Here is a tiny trained network, its code and every weight. The questions are about switching its units off for an input and a class, where a switched-off unit gives its printed mean instead of its output.

import numpy as np


def w(rows, s, z=0):
    codes = np.array(rows[::2]) - 128.0
    scale = np.full(codes.shape[1], s)
    scale[-1] = z or s
    return codes * scale


def f(y):
    return y / 2 * (1 + np.tanh(0.7978845608 * (y + 0.044715 * y**3)))


def log_softmax(a):
    a = a - a.max(-1, keepdims=True)
    return a - np.log(np.exp(a).sum(-1, keepdims=True))


def net(x, mask):
    res = np.array(x, float).reshape(1, 4) / 4 @ E
    y = f(res @ A[0][:, :-1].T + A[0][:, -1])
    res = res + np.where(mask, y, B[0][:, -1]) @ B[0][:, :-1]
    return log_softmax(res[-1] @ U[:, :-1].T + U[:, -1])


A, B = {}, {}
E = w([
[114,152,192,149,166,200,176,143,110,180,35,106],'x0',
[204,110,190,193,97,104,254,115,191,110,121,78],'x1',
[123,62,185,133,178,107,127,193,61,142,190,202],'x2',
[145,63,113,195,107,165,75,215,116,220,122,188],'x3',
],0.011)
A[0] = w([
[162,21,155,151,166,94,139,208,85,137,189,230,153],'n0',
[140,90,128,159,102,104,79,169,103,172,182,155,68],'n1',
[168,117,160,152,153,215,165,151,106,254,81,132,146],'n2',
[194,121,137,144,44,75,186,101,206,96,149,46,73],'n3',
[159,47,86,165,76,125,57,179,99,185,143,213,231],'n4',
[133,161,152,163,187,213,139,150,116,170,83,108,48],'n5',
[135,115,114,144,103,152,82,118,121,155,183,158,189],'n6',
[117,94,134,139,136,80,124,153,100,165,173,154,6],'n7',
[111,171,133,77,134,88,134,58,125,44,156,119,74],'n8',
[143,152,82,47,162,136,84,111,139,128,169,118,119],'n9',
],0.0098,0.0022)
B[0] = w([
[133,101,188,70,254,156,219,220,146,104,181,205,255],'n0',
[45,59,109,143,139,107,126,164,186,89,137,159,195],'n1',
[92,162,246,108,109,203,116,209,177,143,97,69,220],'n2',
[192,150,121,225,105,169,205,79,181,19,148,147,222],'n3',
[74,54,102,166,48,95,54,185,251,122,151,146,248],'n4',
[125,180,169,140,84,182,73,120,167,158,97,52,184],'n5',
[137,8,83,141,115,87,97,106,154,127,112,131,172],'n6',
[122,111,114,133,203,99,135,182,140,121,121,134,171],'n7',
[156,195,87,60,187,102,29,37,89,79,108,95,200],'n8',
[105,98,75,65,122,100,113,98,106,118,127,72,175],'n9',
],0.0079,0.018)
U = w([
[228,207,126,245,125,120,193,49,150,2,128,79,157],'0',
[85,111,26,150,29,102,48,136,132,191,93,135,37],'1',
[138,203,64,11,184,54,53,29,29,51,135,68,250],'2',
[148,158,207,81,241,123,202,161,24,150,152,164,49],'3',
[106,216,205,145,104,218,106,157,125,200,19,31,225],'4',
[97,76,145,115,179,114,114,218,154,95,164,175,46],'5',
],0.0075,0.0021)

Each question gives the input, the list of numbers given to net, and the class t.
The units are the neurons (one row each of A and B). Each row of codes is followed by its name. A weight is (code - 128) times the scale printed after its matrix; where a second scale follows, it is the last column's (A, B and U).
mask holds one flag per neuron, in row order. A switched-off neuron (its flag False) gives its mean, the last column of its row in B, instead of its output. The means were averaged over made-up inputs and are rounded, as every weight is.
A unit's drop is (log p(t) with every unit on - log p(t) with that unit switched off) / (log p(t) with every unit on - log p(t) with every unit switched off).
The circuit of an input: a set's keep is (log p(t) with only the set's units on - log p(t) with every unit switched off) / (log p(t) with every unit on - log p(t) with every unit switched off). Starting from all 10 units, units are removed one at a time, each time the one whose removal leaves the highest keep (on an exact tie, the one counted first), for as long as the keep stays at least 0.8.
circuit, biggest first: the units of the circuit, biggest drop first
most important unit: the unit with the biggest drop
top k neurons: the k neurons with the biggest drops, biggest first
drop of u: that unit's drop, to one decimal
input [6,6,8,0], class 3: top 2 neurons => (n0, n4)
input [8,-2,-8,-7], class 2: top 3 neurons => (n8, n2, n4)
input [-6,1,-3,0], class 0: circuit, biggest first => (n3)
input [-1,8,7,0], class 3: circuit, biggest first => (n4, n0)
input [6,1,5,0], class 4: top 2 neurons => (n2, n5)
input [-7,0,-5,-2], class 2: top 4 neurons => (n8, n9, n4, n2)
input [1,8,8,-2], class 3: top 2 neurons => (n4, n0)
input [-8,5,-4,7], class 0: top 3 neurons => (n3, n2, n0)
input [1,-3,-2,2], class 1: top 2 neurons => (n0, n2)
input [-8,2,-3,-8], class 2: top 3 neurons => (n8, n9, n4)
input [-4,2,-7,7], class 1: top 2 neurons => (n0, n4)
input [-8,-1,-8,1], class 2: top 4 neurons => (n8, n9, n4, n2)
input [7,6,2,-4], class 4: top 2 neurons => (n2, n5)
input [-3,-7,2,-2], class 2: most important unit => n9
input [-1,-5,-3,6], class 1: drop of n4 => 0.1
input [2,-6,-2,4], class 1: drop of n0 => 0.5
input [-1,6,-5,6], class 0: drop of n3 => 0.9
